Here is a tiny trained network, its code and every weight. The questions are about switching its units off for an input and a class, where a switched-off unit gives its printed mean instead of its output.

import numpy as np


def w(rows, s, z=0):
    codes = np.array(rows[::2]) - 128.0
    scale = np.full(codes.shape[1], s)
    scale[-1] = z or s
    return codes * scale


def f(y):
    return np.maximum(y, 0)


def log_softmax(a):
    a = a - a.max(-1, keepdims=True)
    return a - np.log(np.exp(a).sum(-1, keepdims=True))


def net(x, mask):
    res = np.array(x, float).reshape(1, 6) / 4 @ E
    y = f(res @ A[0][:, :-1].T + A[0][:, -1])
    res = res + np.where(mask, y, B[0][:, -1]) @ B[0][:, :-1]
    return log_softmax(res[-1] @ U[:, :-1].T + U[:, -1])


A, B = {}, {}
E = w([
[128,128,128],'x0',
[119,121,255],'x1',
[128,128,128],'x2',
[240,148,136],'x3',
[128,127,128],'x4',
[150,5,129],'x5',
],0.0089)
A[0] = w([
[114,251,28,226],'n1',
[3,106,118,253],'n2',
[180,137,132,130],'n3',
[146,60,46,152],'n4',
[247,149,138,132],'n5',
[124,171,69,185],'n6',
[186,149,143,115],'n7',
[134,87,155,91],'n8',
[176,129,115,136],'n9',
[136,70,166,81],'n10',
[138,72,107,158],'n11',
[128,115,155,114],'n12',
[101,242,253,140],'n13',
[242,148,137,131],'n14',
[148,56,47,138],'n15',
[133,58,232,68],'n16',
[134,72,172,78],'n17',
],0.015,0.0042)
B[0] = w([
[186,81,214,254],'n1',
[58,18,143,231],'n2',
[145,166,131,166],'n3',
[130,118,51,201],'n4',
[169,218,126,214],'n5',
[169,110,153,190],'n6',
[126,165,117,170],'n7',
[155,117,145,161],'n8',
[155,148,121,163],'n9',
[169,113,151,175],'n10',
[151,111,84,175],'n11',
[130,123,147,152],'n12',
[3,188,121,253],'n13',
[167,215,120,210],'n14',
[145,131,47,200],'n15',
[168,100,197,225],'n16',
[167,114,153,177],'n17',
],0.049,0.012)
U = w([
[153,17,223,198],'0',
[229,159,229,193],'1',
[7,107,131,42],'2',
[71,224,124,190],'3',
[82,45,3,95],'4',
[160,176,9,5],'5',
],0.0057,0.0021)

Each question gives the input, the list of numbers given to net, and the class t.
The units are the neurons (one row each of A and B). Each row of codes is followed by its name. A weight is (code - 128) times the scale printed after its matrix; where a second scale follows, it is the last column's (A, B and U).
mask holds one flag per neuron, in row order. A switched-off neuron (its flag False) gives its mean, the last column of its row in B, instead of its output. The means were averaged over made-up inputs and are rounded, as every weight is.
A unit's drop is (log p(t) with every unit on - log p(t) with that unit switched off) / (log p(t) with every unit on - log p(t) with every unit switched off).
The circuit of an input: a set's keep is (log p(t) with only the set's units on - log p(t) with every unit switched off) / (log p(t) with every unit on - log p(t) with every unit switched off). Starting from the 12 units with the biggest drops (on a tie, the unit counted first), units are removed one at a time, each time the one whose removal leaves the highest keep (on an exact tie, the one counted first), for as long as the keep stays at least 0.8.
units of the circuit, in order: the units of the circuit, biggest drop first
most important unit: the unit with the biggest drop
k most important neurons: the k neurons with the biggest drops, biggest first
drop of u: that unit's drop, to one decimal
input [7,8,4,-5,-2,-2], class 2: units of the circuit, in order : n13
input [-3,-1,1,-6,-3,1], class 4: 2 most important neurons : n1, n16
input [3,8,4,8,8,-1], class 3: 2 most important neurons : n13, n1
input [2,-7,1,-5,5,1], class 4: 2 most important neurons : n4, n15
input [0,3,0,2,-4,-7], class 3: 2 most important neurons : n13, n2
input [-2,-2,-7,0,8,-5], class 0: 2 most important neurons : n5, n14
input [8,8,6,1,0,-4], class 3: 2 most important neurons : n2, n13
input [2,4,1,-1,4,0], class 2: 2 most important neurons : n1, n13
input [8,1,-3,-5,-8,6], class 0: 2 most important neurons : n13, n16
input [-6,8,-8,2,-1,-4], class 3: drop of n13 : 0.3
input [-1,7,-1,1,-8,-5], class 3: drop of n2 : 0.4
input [-7,5,3,-7,-6,-1], class 2: drop of n13 : 0.2
input [-5,8,3,0,2,7], class 0: drop of n5 : 0.9
input [-5,0,8,-1,-7,-5], class 0: most important unit : n1
